Below are the code and all the weights of a small trained network. Each question names an input and a class and asks about switching units off, where a switched-off unit gives its printed mean instead of its output.

import numpy as np


def w(rows, s, z=0):
    codes = np.array(rows[::2]) - 128.0
    scale = np.full(codes.shape[1], s)
    scale[-1] = z or s
    return codes * scale


def norm(h):
    return h / np.sqrt((h * h).mean(-1, keepdims=True) + 1e-5)


def f(y):
    return np.maximum(y, 0)


def log_softmax(a):
    a = a - a.max(-1, keepdims=True)
    return a - np.log(np.exp(a).sum(-1, keepdims=True))


def net(x, mask):
    res = np.array(x, float).reshape(1, 3) / 4 @ E
    u = 0
    for l in range(2):
        y = f(norm(res) @ A[l][:, :-1].T + A[l][:, -1])
        res = res + np.where(mask[u : u + 10], y, B[l][:, -1]) @ B[l][:, :-1]
        u += 10
    return log_softmax(norm(res)[-1] @ U[:, :-1].T + U[:, -1])


A, B = {}, {}
E = w([
[158,204,152,46,185,10,192,97,12],'x0',
[249,66,109,65,58,77,132,131,86],'x1',
[197,139,253,161,172,202,58,220,138],'x2',
],0.007)
A[0] = w([
[84,166,114,147,151,203,91,187,108,2],'L0N1',
[82,144,70,63,168,47,212,60,2,107],'L0N2',
[160,142,115,168,231,198,75,177,121,119],'L0N3',
[117,117,167,84,109,180,87,162,167,131],'L0N4',
[193,169,217,117,189,185,164,141,171,103],'L0N5',
[45,123,102,167,121,105,80,106,147,151],'L0N6',
[134,199,140,84,138,33,199,91,156,159],'L0N7',
[57,103,180,151,179,166,62,135,169,36],'L0N8',
[164,75,106,112,80,176,111,156,148,54],'L0N9',
[105,166,229,138,147,136,88,179,136,160],'L0N10',
],0.0077,0.0045)
B[0] = w([
[35,7,173,135,208,103,136,95,155,155],'L0N1',
[99,160,189,162,157,22,116,199,105,245],'L0N2',
[155,74,113,113,112,56,145,74,184,183],'L0N3',
[134,103,167,119,139,22,194,150,165,169],'L0N4',
[95,132,2,193,112,198,202,124,59,179],'L0N5',
[110,63,152,170,66,151,202,121,88,182],'L0N6',
[135,231,136,137,118,149,84,224,138,205],'L0N7',
[81,68,145,154,209,36,198,51,143,178],'L0N8',
[139,100,137,84,144,206,122,226,161,162],'L0N9',
[124,79,115,97,151,130,43,39,193,193],'L0N10',
],0.0072,0.011)
A[1] = w([
[24,135,63,177,61,194,204,149,102,75],'L1N1',
[151,206,155,1,126,92,116,142,78,20],'L1N2',
[184,164,75,86,213,152,56,51,34,17],'L1N3',
[139,118,121,67,101,224,46,159,138,93],'L1N4',
[72,203,85,117,186,66,146,59,48,192],'L1N5',
[87,63,214,227,77,175,137,126,135,138],'L1N6',
[201,56,104,130,127,92,206,77,190,85],'L1N7',
[116,104,116,43,87,40,168,206,59,182],'L1N8',
[210,101,96,33,222,156,74,175,165,253],'L1N9',
[132,85,113,118,97,138,194,116,168,73],'L1N10',
],0.0079,0.0028)
B[1] = w([
[146,158,18,153,119,190,150,113,14,189],'L1N1',
[50,117,148,206,104,61,235,139,48,200],'L1N2',
[123,62,1,21,254,151,100,16,107,150],'L1N3',
[168,73,179,141,151,106,185,177,155,156],'L1N4',
[246,157,233,60,65,129,97,155,140,255],'L1N5',
[139,145,85,226,140,74,192,79,63,234],'L1N6',
[131,167,178,113,120,119,127,198,106,237],'L1N7',
[123,144,106,137,196,162,56,105,204,255],'L1N8',
[100,155,170,80,49,216,147,72,149,202],'L1N9',
[106,215,116,99,108,136,47,166,72,194],'L1N10',
],0.0074)
U = w([
[69,25,189,173,195,107,166,72,181,169],'0',
[130,228,187,106,178,50,94,212,94,206],'1',
[92,128,21,207,100,166,201,160,26,113],'2',
[96,160,13,87,140,163,35,177,173,1],'3',
[163,140,137,8,198,191,93,26,102,86],'4',
[183,88,178,64,47,238,124,224,163,131],'5',
],0.012,0.003)

Each question gives the input, the list of numbers given to net, and the class t.
The units are the neurons (one row each of A and B). Each row of codes is followed by its name. A weight is (code - 128) times the scale printed after its matrix; where a second scale follows, it is the last column's (A, B and U).
mask holds one flag per neuron, layer by layer. A switched-off neuron (its flag False) gives its mean, the last column of its row in B, instead of its output. The means were averaged over made-up inputs and are rounded, as every weight is.
A unit's drop is (log p(t) with every unit on - log p(t) with that unit switched off) / (log p(t) with every unit on - log p(t) with every unit switched off).
The circuit of an input: a set's keep is (log p(t) with only the set's units on - log p(t) with every unit switched off) / (log p(t) with every unit on - log p(t) with every unit switched off). Starting from the 12 units with the biggest drops (on a tie, the unit counted first), units are removed one at a time, each time the one whose removal leaves the highest keep (on an exact tie, the one counted first), for as long as the keep stays at least 0.8.
circuit, biggest first: the units of the circuit, biggest drop first
most important unit: the unit with the biggest drop
k most important neurons: the k neurons with the biggest drops, biggest first
k most important neurons of layer l: the k neurons of layer l with the biggest drops, biggest first
drop when u is switched off: that unit's drop, to one decimal
input [-1,0,-8], class 1: 2 most important neurons : [L0N2, L0N5]
input [2,0,7], class 4: circuit, biggest first : [L0N10, L0N2]
input [-4,2,8], class 0: circuit, biggest first : [L1N5, L0N7]
input [-4,4,-2], class 5: most important unit : L0N9
input [-3,7,-6], class 3: 2 most important neurons of layer 1 : [L1N8, L1N5]
input [0,-1,-1], class 2: 2 most important neurons of layer 0 : [L0N6, L0N4]
input [-6,6,-5], class 5: 2 most important neurons of layer 0 : [L0N9, L0N5]
input [0,-8,-1], class 0: 2 most important neurons : [L0N8, L0N5]
input [2,3,7], class 4: 2 most important neurons : [L0N10, L1N3]
input [-3,5,-8], class 3: 2 most important neurons : [L1N8, L0N5]
input [1,-7,-1], class 0: 2 most important neurons : [L0N5, L0N8]
input [7,7,7], class 4: 2 most important neurons of layer 1 : [L1N3, L1N9]
input [5,4,5], class 4: 2 most important neurons : [L1N3, L0N2]
input [6,7,8], class 4: most important neuron of layer 0 : [L0N2]
input [-2,5,-5], class 3: 2 most important neurons of layer 1 : [L1N8, L1N5]
input [3,2,5], class 4: drop when L1N3 is switched off : 0.2
input [3,6,5], class 4: drop when L1N3 is switched off : 0.3
input [6,1,8], class 4: drop when L1N3 is switched off : 0.1
input [-2,7,1], class 5: drop when L1N7 is switched off : 0.0
input [-8,-6,-7], class 2: most important neuron : [L1N1]
